Each row has a name. After each piece below comes the name of the row it's from, unless a question asks for something else. Each question is about the rows just above it.

fotab: [  7 -12  13   2 -38  56 -11]
Zisa: [ 14 -16 -22 -26  -7   4 -60]
Rup: [ 19 -23  29  -4 -42  57 -40]
zupa: [ 41  10  61 -28 -13  50 -61]
Zesa: [ -2 -20 -39   0 -17  -2 -23]
Kegi: [ 41 -11  25 -56  -6  19 -72]
karu: [ 31 -13  61 -16 -51  80 -34]
Tupi: [ 23 -26   8   5 -49  53 -40]
fimo: [ 13  -7 -14 -15  -6  22 -79]
[-38  56] => fotab
How many entries does [ -2 -20 -39   0 -17] have? => 5
Shuffled fotab with one entry gone: [ 13   7 -11   2 -38  56], missing => [-12]
Which entry of fimo is missing from [-14  22  13 -15  -6 -79]? => [-7]

magim: [-35  -7  55 -62   8]
gobip: [-35 -62  55  -7  15]
febu: [-26 -16  66 -75  15]
rebam: [40 -4 -3 23 -5]
gupok: [-36 -34  11 -54  17]
Ruso: [ 36 -20   4   4   2]
Tavo: [  1 -32 -79   1  -6]
bef: [-38 -39 -29 -39   4]
Bif: [-20  -1  77 -74  12]
nul: [41 -6 -7 26 -5]
golu: [ 40  -1 -24  45  -9]
Sanev: [-17   1  80 -73  11]
The value that Tavo holds more than once: => [1]
How many entries does [-17   1  80 -73] have? => 4
The row with [  1 -32 -79   1  -6] is => Tavo
Number of entries in [-35 -62]: => 2
Which entry of bef is missing from [-29 -39 -39   4]? => [-38]
Which row holds [-35  -7  55 -62]? => magim
Which row holds [26 -5]? => nul

von: [-25   1 -13 -28 -25   7  29  33   0  -3]
tov: [-29  20   8 -11 -29 -34 -42  17 -15 -29]
buk: [-28  17 -24 -47  19   3  44  32   7 -24]
[-28 -25] is in which row? => von
Which value appears more than once in tov? => [-29]
The value that von holds more than once: => [-25]
Count the entries of [-28]: => 1
Shuffled von with one entry gone: [  1 -25  29 -25  33 -28   7  -3 -13], missing => [0]

popo: [-34  40  -1   6  -5  -4   1  10   2  -2   0  20  70  39 -11 -11]
Buse: [ 15  10  -2   4 -16   7   6  11 -35  -1  -1 -29  26   7  42  35]
gasa: [  8   8 -56 -46 -52 -31 -43 -48  34 -57 -56   5  32 -13  66 -21]
sov: [ 12 -19 -31  -1  -6 -31  -1   1 -15  -2   0 -31 -31 -31   5  -8]
numis: [-11  -7  -8  -6  11 -16   7   6  42  -6  -8  33  -6  -4 -27 -12]
Which value appears more than once in popo? => [-11]
popo without one entry, shuffled: [ -1   6   2  70  40 -11  -5 -34  -2  -4  10   1 -11  20  39]. Gone: => [0]
[-16   7   6  11] => Buse
The row with [-11  -7  -8  -6  11 -16   7   6  42  -6  -8  33  -6  -4 -27 -12] is => numis
Where do [ 12 -19 -31  -1  -6 -31  -1   1 -15  -2   0 -31 -31 -31   5  -8] appear? => sov

teven: [-24 -12   5  22 -18 -37 -41]
vimo: [ 19  13 -54  17 -26  -8 -37]
Bupe: [-14 -18  22 -12 -37   5 -13]
kizuk: [ 13 -26  15  -7 -70  36 -17]
Buni: [-32 -15 -10  24  -4  34   5]
Which entry of Bupe is missing from [-18 -37   5  22 -13 -12]? => [-14]
How many entries does [-24 -12   5] have? => 3
[-18  22 -12 -37   5] => Bupe
How many entries does [-14 -18  22 -12 -37   5 -13] have? => 7

Gizim: [  2  14 -10 -23  -1 -14  13 -12  -2   2   7   1   9  -1  -6   3   6  -5
  20   3   2   3   0   6   7  -7   1  14  11 -16   1  10  -4   5  14 -17
   8   9   1  -2  -9   3  13   3  -6   2   2   2   5  -4   0  14   6]
tanob: [  6  -7 -19  -2   8  25  16  -3  14  -2  -4   1  23 -12  18  -4  -3  -5
 -14   3  -4   1   0   2  35   6   5  14  13 -12 -20  31  -7 -44 -11   3
   3   9   3  17 -13  14  16  29  37  -6   1  -7   6  -4   5  13   6]
Fubu: [ 11  14 -10  -2  -1 -14  13 -12  -2   2   7   1   9  -1  -6   3   6  -5
  20   3   2   3   0   6  18  -7   1  14  11 -16   1  10  -4   5  14 -17
   8   9   1  -2  -9   3  13   7  -6   2   2   2   5  -4   0  14   6]
dufu: [  7  19   3  19 -11 -12 -17  -5 -17   2  29 -10 -21 -11 -33   3  32  12
  27   8  19 -12   0   7 -23 -17  19  -5   9  -9 -27  24  -3  13  14 -14
   7  -1 -34   6   1  -8  -2 -31 -15 -15   1 -16   8  -4   8  32 -18]
bafo: [ 11  -9 -22  -2  -1  20  13  -4  23  -2 -12   1  26  -4   7  -1   6  -5
 -17  -9   2   3  -4   0  18  12   1  16   8 -12  -9  10  -4   5  23 -42
  22  18   7 -16  -9   3  21  13  -6  16  11  10   5  -4 -10  16  15]
dip: [  6   5 -10  -2  -7  -8  -3  -5   6   2   0  -2   6   3 -15   3  15   0
   6  -8   6   3  -6   6 -16   0   1  10  -6  -3   2 -12   3  12   1  15
  -2   5  -6   5  -9  -4   0  13  -6   1 -15   4  -7   0   0  -1   1]
gis: [-13  10  10  -2  15  -1  13  -3 -20   2  14   5  -5 -10  19   3 -26  -5
  13  22 -10  -3  14   6  33 -10   6  -7  20 -12 -10  37 -12 -24  14 -41
  14   4   8 -13   8   8  13 -24   9  -7  36 -15  20  -4   0  19   6]
mon: [  6   5 -10  -2  -7  -8  -3  -5   6   2   0  -2   6   3 -15   3  15   0
   6  -8   6   3  -6   6 -16   0   1  10  -6  -3   2   1  -4   6  14 -14
  12  17   2   0 -15   3  16  25  -6  14  -3  12   1  -4  -6  14  11]
Number of entries in [ 11  14 -10  -2]: => 4
Where do [ 11  -9 -22  -2  -1  20  13  -4  23  -2 -12   1  26  -4   7  -1   6  -5
 -17  -9   2   3  -4   0  18  12   1  16   8 -12  -9  10  -4   5  23 -42
  22  18   7 -16  -9   3  21  13  -6  16  11  10   5  -4 -10  16  15] appear? => bafo

zut: [ 35 -65   0  27   1]
Mib: [32 52  7  9 11]
Basu: [-30 -35 -12  55   1]
luta: [-16  26 -13 -13 -15]
gize: [-61   9   9 -15   9]
bav: [-16  26 -46 -15 -27]
Number of entries in [-30 -35 -12]: => 3
Repeated in gize: => [9]

